Each row has a class, written as a number after it.
[ 307 -103  106   88   77 -184  -10 -131  274  -69    5 -132  120 -301
 -201 -140 -177  -58   37  584   93  284 -169 -178   51  228   35  565
  410  161 -410  207  172  331   66]	4
[ 210  -34  144  160 -137 -465  -49  318  141   75  -47   80   56 -316
 -137 -141    1  140   -1   11 -121   -7  -79 -110    3 -159  -56  291
  133  194 -396  132   84 -503  -15]	6
[-255  155    2 -125  -97   61  138  -25   92   74   72  110  199  128
 -323   84  331  186  -91  638   21  155 -228  355 -292    2 -118  -77
  205   -1  -42 -176  180  -71 -124]	3
[ -57   54    2   96  110   68  436 -107   12 -118 -113  273 -281 -137
 -171  123   75  -80 -334  -96  178   -2   58   89  194 -135  -64  159
  388  -39  -35   17   66  -88   60]	2
[ 155  -20    7   -7 -175 -145   53  311 -202   73 -178 -116  -19 -271
  195 -280 -240  231   92 -434 -175  121  -64 -321 -174  -28  -87  -46
 -131  -51 -462 -210  154    0   13]	0
[ 139  -12  229  348  268 -522  -74  444    4   40   31  -81  -44 -549
 -155  -71 -180 -108 -567 -162 -137  145  125   11  156 -251  116  199
   32   26 -169  118  134  188 -136]	3
[ 118  -55  133  108  233  194  -68 -127    9  329   82  -86  118 -362
 -192 -152  -12  -28  304  -77 -305   46  -76 -466  -93  134   83  184
  -32   97 -419  148  148  155  127]	0
[  10 -238  -84  347  120 -109  172   35   34  174 -172 -122   51 -307
  -88 -202 -196  305 -182   46  -59  167  -49  120   26 -286  -97  127
  157  257 -476  -95  366  313 -312]	1
[ -38 -115  -74  359   63   90  393  -82 -126  -49  -48   -3   51  117
 -200   32   66  -83  219  216  129  253 -116   47  258  161  -96  603
  225 -222  178  -53  225  429 -106]	3
[ 145  -78   86  236  176 -211  -59  176   88  -32  -48 -103 -107 -277
 -319 -176  -72   78   61 -220  104  -12  222 -224  211   -7  -42  -63
  177  281 -511  150 -153  147   94]	5
[ 229  -20   66  167  172  -62  -45  -30  135   20 -151  285 -118  -37
 -189 -147  -22  101    4   34   69  329  -21 -288   75  320  -18  241
   69  105 -433  158  293 -164 -412]	4
[ 294  -59   47  183 -136 -397  111  -21   61  -12 -126  444 -138    4
 -270   -5  -86 -349   35  -45  198  -34 -102   45  175  -93  -94  227
   79    6 -225  297   90 -577   35]	0
[  40  -23    5  118  125   84  -32  138 -189  -25  -39 -229 -212 -106
 -246   21  337  345  -86   31   20  135  296 -495   31  371   -7  188
  -31  188 -382   24  -68  327  -99]	6
[-215   28   -7 -163  199  -29  -62   48  154  144  283  158  187  283
 -298  233  202   22 -102   96   37  165  -20  171   15  255   52 -342
  -47   16   22  142  -94  317 -183]	1
[ 212  -97  123  -69  126  -83   31  134 -132  -31 -107  102 -384 -302
 -217   -5  383  -26 -424 -137  -52 -110   55 -380   78 -135  -96 -237
 -107  152 -440 -105   99  -10   74]	6
[-231  140  -22 -194  237  -43   18 -147   82  201  -59   69   81  179
 -180  -59  210 -100  -24  210  -49  180  -59   -6 -254   15 -141 -124
  187  100 -223 -138  106  638  -54]	5
[ -12   86  115  -69  209  -83 -293   14   52  139  143  -88   59  153
 -270  -30  455   -1   35  164 -207   92  -45 -101   25  333  172  -56
 -157 -120   35  143    2   58   64]	3
[ -11    9 -130  -34  310   57  134  -33    2 -136  -50  172 -247  138
  -78   95   53  -39 -174 -144   96  101  -25   42    1  126 -136  -28
  -24  -52 -188  207 -130   93   18]	4
[  65 -265  208   65 -317  252  -20 -273   76  144 -231  308   84   75
   19 -152  139   64  596  182  399 -170  -94  -31  124  111  103  -19
  501  -56  -64 -119  288 -461  105]	2
[ 190  -64  284  150  151 -248 -110  132   96    0   61  121  -44  -71
 -228  -34  397   58 -593  403  -46  116 -167  -56   41  146  146  118
  214  133 -466  103   63 -125 -102]	2
[ 309  -31   41  334   34  -66   74  301   35   86  -50  178  276 -417
 -301 -121  343   48 -300  266 -143   75   95 -205   28   -4  -52  354
  215  272 -592   12  205  -59  -35]	5
[-213 -197   49 -242  296 -175 -328    5  253  115  -26 -357  -62 -154
  -15   31   78  126   51   37 -158  112  -55 -224 -175 -215   87   -2
   80   49 -325 -150  107  242  262]	1
[ 152 -158 -130  159  165  321 -413 -335  270  -83 -115  113  142 -199
  -18  121 -690 -259  574  198   56  216  182 -345   -4  227  156  186
   95   41 -113   89  126 -362  264]	2
[ 178  -76  248  197  247 -394 -160  259  -52 -126  -70  280 -227 -242
  -97  -51  145  103 -153 -314   93  -95  120 -284   91  171  -85  233
 -105   47 -564  430  -43   57  -23]	2
[  86  -15  145  222    1 -171  -22   87  -93  -70 -107  -58 -155 -394
  -71 -181  -91  223 -499  106 -129  -93 -118  -81   -6 -337 -144  -23
   46  208 -346 -238  -13 -242 -359]	0
[  66   25  216  229   98 -154  201  137  -35  -31  107   43 -107 -219
  -63   36 -128  110 -355    5 -138  -15   31 -280 -115 -224 -225  148
  -62  106 -251  -49  121  -77    8]	1
[  -6  140  177  -17 -268 -216  180  236  -94  178  114  -49 -127 -285
 -145  -69  269   90  185    8 -257  -29 -123 -244 -171    3  -74  116
   53  -60 -302  -64  -80 -233  274]	3
[ -25  -99   72 -147  228   65   36  -56   55   90   49  372  173 -177
 -197   71  154 -110  165   41  181  128   53  125 -140  158   11  -57
  197   67   48  329  209  195  -80]	0
[  56  -38  149  -87  143  -60  -22  189  -93  -71 -142   36  -46 -252
 -123 -124   85  400 -303  -94 -163   64   32 -138  -47 -276 -158 -372
   38  237 -252 -201  387  500 -112]	0
[  45   33   53  280  250  -30 -206    0  -62 -162  -65 -116 -495 -194
 -283 -122  230  -83   89 -264  176 -169  101 -105  135 -153  -41  170
  112  144 -273  200 -238  290  -76]	5
[ 228  186  113  247  125  207  327   77 -212  -42  -78  205  -77 -208
 -201 -151 -115 -258 -120 -105  -67   17  -37 -128  -27 -167 -185   11
  577   29   -7 -174  -59  164  262]	7
[ 189   62  342  159   67 -154    0  -24   18 -217  -94   81 -134 -227
   60 -101  -56  331 -469   92  174 -173  179 -480  -84   12 -221  297
   72   47 -647  -58  196   20  123]	7
[ 118  -66  319 -140 -175 -421    6  103 -159   11  -15 -155   11 -520
 -276 -125  195  138   -3   34  -10 -240  -44 -411  187  129  -78  167
  -96  -40 -452  -82   81  194  279]	1
[ 139  -30   97  202   92  176  249 -384  101  -60 -162  132  -81  475
 -259 -152  186   58 -137  265  297   -4 -248   97  359   69 -127  135
  372 -201   88  -56  220   82  -26]	5
[ 282  -75  129  175   -7    7   38  134 -159  181  -58 -119   21 -309
 -152  -83   17  342 -172 -127 -113   -9   94 -215  147  198  153  166
    7   70 -464  252  165  189  261]	4
[ 125  -69   10  142  227  141   47 -112   45  -34   44  145  175 -477
 -235  -10  121 -101 -207  140 -119 -120  -18 -148   40  -60  -35  197
  -25  176 -275   36  159 -237  -51]	2
[-140  -59 -165  -37  143  211   77  -39   49   49  -66  315  125  187
  -72  117  260  164  150  121  136  137   18   79 -124  262 -119   60
  238  -15 -102   79  -13 -101  -80]	4
[-119  150  143   11  152 -116  -81  424 -189    2  149 -100   83 -542
 -125  -35   85   54 -215 -268 -381 -118 -126  -86 -147 -295  -98 -108
  -35   -2 -194 -278 -107  189   59]	1
[ 146 -138 -111   37  -62 -537   99  183   31  -87   72   39   14 -251
 -212  -85  107   83   64 -120  -82  262 -213 -113    6   16 -167  210
  123  121 -500  -99  149  122  -59]	5
[ -71   64   57    4 -103 -547 -218  -56   95  178  -89  132 -191  -95
  -63  -30  319 -101  149   54 -273   70  -10 -325 -107  -92  -54  320
 -163  -11 -292 -141  281 -390   -5]	5
[ -82 -257  -38   57  360 -101  265  140   42   55 -145  173  235   44
  -19 -227   16  -80  138 -101    1  217 -253   53   70   -4 -253 -149
  365  -21 -100 -286   85  144 -142]	6
[ 218 -415  182  206  135   75 -274  -46    4   10  -78   70  -19 -519
 -235  156    3  -68    1  149  259 -175  -34 -201  157    2  180  354
  257   41 -529  136   54 -250  306]	6
[ 139  -18  291  211   74 -420   46  275  114   64   20 -162   71 -288
   75 -257 -177   53 -393  -36 -117   11 -116   -8   28 -355  -25  151
   52  -14 -137  -51  235   86 -116]	3
[-151  287   40 -128   38   69   77  201  -84  140  -22  475  271  334
   81   34  -43 -108  358 -225 -217  221  -52 -172 -336  185 -158  -35
  -17  -96  -99  -72  144  222   -1]	0
[-337  194  132 -194  199  158  244  -28   28  129   76  400  100  -41
 -120  209   81   42   12   -3  -17  126  142   29 -290  128  -49 -112
  275   65 -116   20   51   67  110]	7
[ 131   73  -74  236   52  -43  117   99  110 -167   33 -108 -123 -228
 -196  -78  115  226  -87 -208   77  103  -48 -462  -70  -80 -231  412
  236 -181 -404 -363  278 -525  119]	6
[  53  -44   51   60  232 -345  -33  -10   80  -37  -36  -91  -91 -157
  -76  -98  220  166 -496  117 -280  214 -155 -121  102  -87  -43  202
  -56    4 -253 -164  324  253 -187]	5
[  72 -139  -78    4  118  158  348 -217  -20  -34 -280 -111 -320  115
   85 -186 -131  157  353 -317   50   -1   62  146  175  -46   -4   39
  315   83  113  379 -106  201  393]	5
[ 157  -45    5  305    2 -233  241 -220 -244  -25 -223 -313 -176  336
  -83 -198 -185   71   83  -69  263  244 -158 -316   37  218  -96  899
  490 -257   20  -28   24  108   53]	0
[ 309  -21  229 -238   46 -331 -193  -73  -31 -166  -17  -22 -347 -286
 -265 -202  463 -123  -88  106 -152 -174  -81 -320   78  -33  -67 -173
 -269  297 -374  140   78  305  103]	5
[   5 -101  112 -134   89  164   23   33 -110   12  -95  211  270  109
 -342  -36  -21   34  350  298  153  204  -93  -89 -113  355 -104 -176
  131  173 -244  -20   64  370  -97]	3
[  65  -29  135  128   -5 -249  -32  -23  -33  -57 -105    2 -185 -285
   73 -116 -258  146  -73  -79  -12  -61   88 -264 -158 -122 -105  198
  -47  271 -400   82   49 -148 -136]	2
[ 205  -29  388   45 -157 -240  279  278   -5   46 -123  264 -290 -540
  -46 -119 -100  134 -149 -179   25 -153   69 -317  117 -268 -213  -94
  146  152 -433  132  135  296   65]	2
[  79  147  282   31 -224 -524  -17 -122  153  -34  -20  232   71 -293
   -8 -260  166  -47    1  435 -120 -122  -44 -123  170   28 -198  149
   -4   69 -118 -107  251   96 -214]	5
[ 264 -223  -34   26 -181 -329 -156 -565  194 -347 -127  228 -308 -177
 -220 -122   18  181  202  254  165  -96 -309  -35  208  -35  -68  226
  462  328 -553  -91  207 -459  -23]	1
[ 321 -228  301   16  185  -23 -149   -3   78  -12 -111   34   45 -656
 -146 -144 -161  -24  -76   94   54 -147   52 -384  151   83   47  223
 -122  190 -547  299   34    5   10]	7
[ 205   31  305 -133   87 -441 -169 -179  216   94   52  293  -51 -596
 -508  -65  296   54 -189  278  -85  -10  -94 -426   86  145  -37  318
  121  225 -551  161  294 -101 -219]	1
[ -36   23  161  -48 -181 -266  210   72 -114 -123  -77   85 -337  -42
  209  140 -284 -163  -60 -291   86 -216  136    0   90 -413  -54   26
  231   29  172   -3 -186  198  311]	3
[ 185  -21  102   22 -217 -272  -25  119 -163  -53   25   92  -65 -729
 -166   26 -161   -5  244   43 -272  110  -24 -442  -84  -15  -72  304
  255  130 -208 -193   35 -157  152]	3
[  45 -144 -258  292    8 -169  129 -215  -47   -3 -299  -17 -211  657
 -129   25  325   68  140  137   25   69   75   43  338   57  -70  485
  184   16   69  165  -21   87  165]	7
[  49  107  233   61   -1 -374   52   36   36  139  -38  303   12 -179
 -184  -35  135   96   31  -65 -162  -55  -90  -37  -47 -112  -49  383
  165   74 -325  297  267  -37  141]	0
[-209   85 -152   68 -101   82   86   58   65   -1  -84  249  306  338
   16 -132   11  186  472  288 -141  149 -157  307 -112  -88 -277 -101
  211  327  -28 -153   45  579 -427]	7
[ -47  124 -112  -82  228   22   39 -149  280  148  102  161  379  146
 -247 -164  135  -55  -56  293  222  235   24  117 -210  427  -38 -205
  346  142 -349  106   49  296 -177]	2
[ 352  -14  452   98 -107  -80 -195  105 -264   47 -173  109 -187 -531
 -403 -121 -165  216  -85  121   38 -138  129 -415    7   73   26  -48
   40  363 -565  184   63  111   13]	3
[  63   15   -6   16   31 -253 -164   15  -35 -124  -93 -142 -293 -322
  -67 -108  212  224 -440  203  -26  -94   60   95 -239 -183  -83  -86
  106  144 -247   -4  -63 -345   71]	1
[ -38   72  395  117  -96 -374  -18  293  154  162  106  146 -165  -91
  157  -24 -138  -30 -399   30    8  -81  -68  334    4 -263  133 -187
   12   61  -33  338 -105   23 -233]	2
[ 151  149  289  -69 -297 -554  -26  109   54  -36   48  -46   43 -162
  -83 -223   98  281 -183  161    5 -177 -161 -123  -82  -57 -142  333
 -225  207 -377  219  169  121 -327]	2
[ 248   14  -68  -27   56   81  -74 -410   20 -146  -71  -77 -405  183
 -344   77  167  225 -183   28  150 -116   40 -270   33  113  -56  180
   17   14 -153  253 -112 -538  302]	5
[-111  125  -89 -113  110 -187  130   26   85   48 -113  230  -30  -51
 -155  -74  -95   72 -249  151  -25  189  -72  280 -115  -43 -204 -407
  116  213 -369  -44  111  420 -233]	6
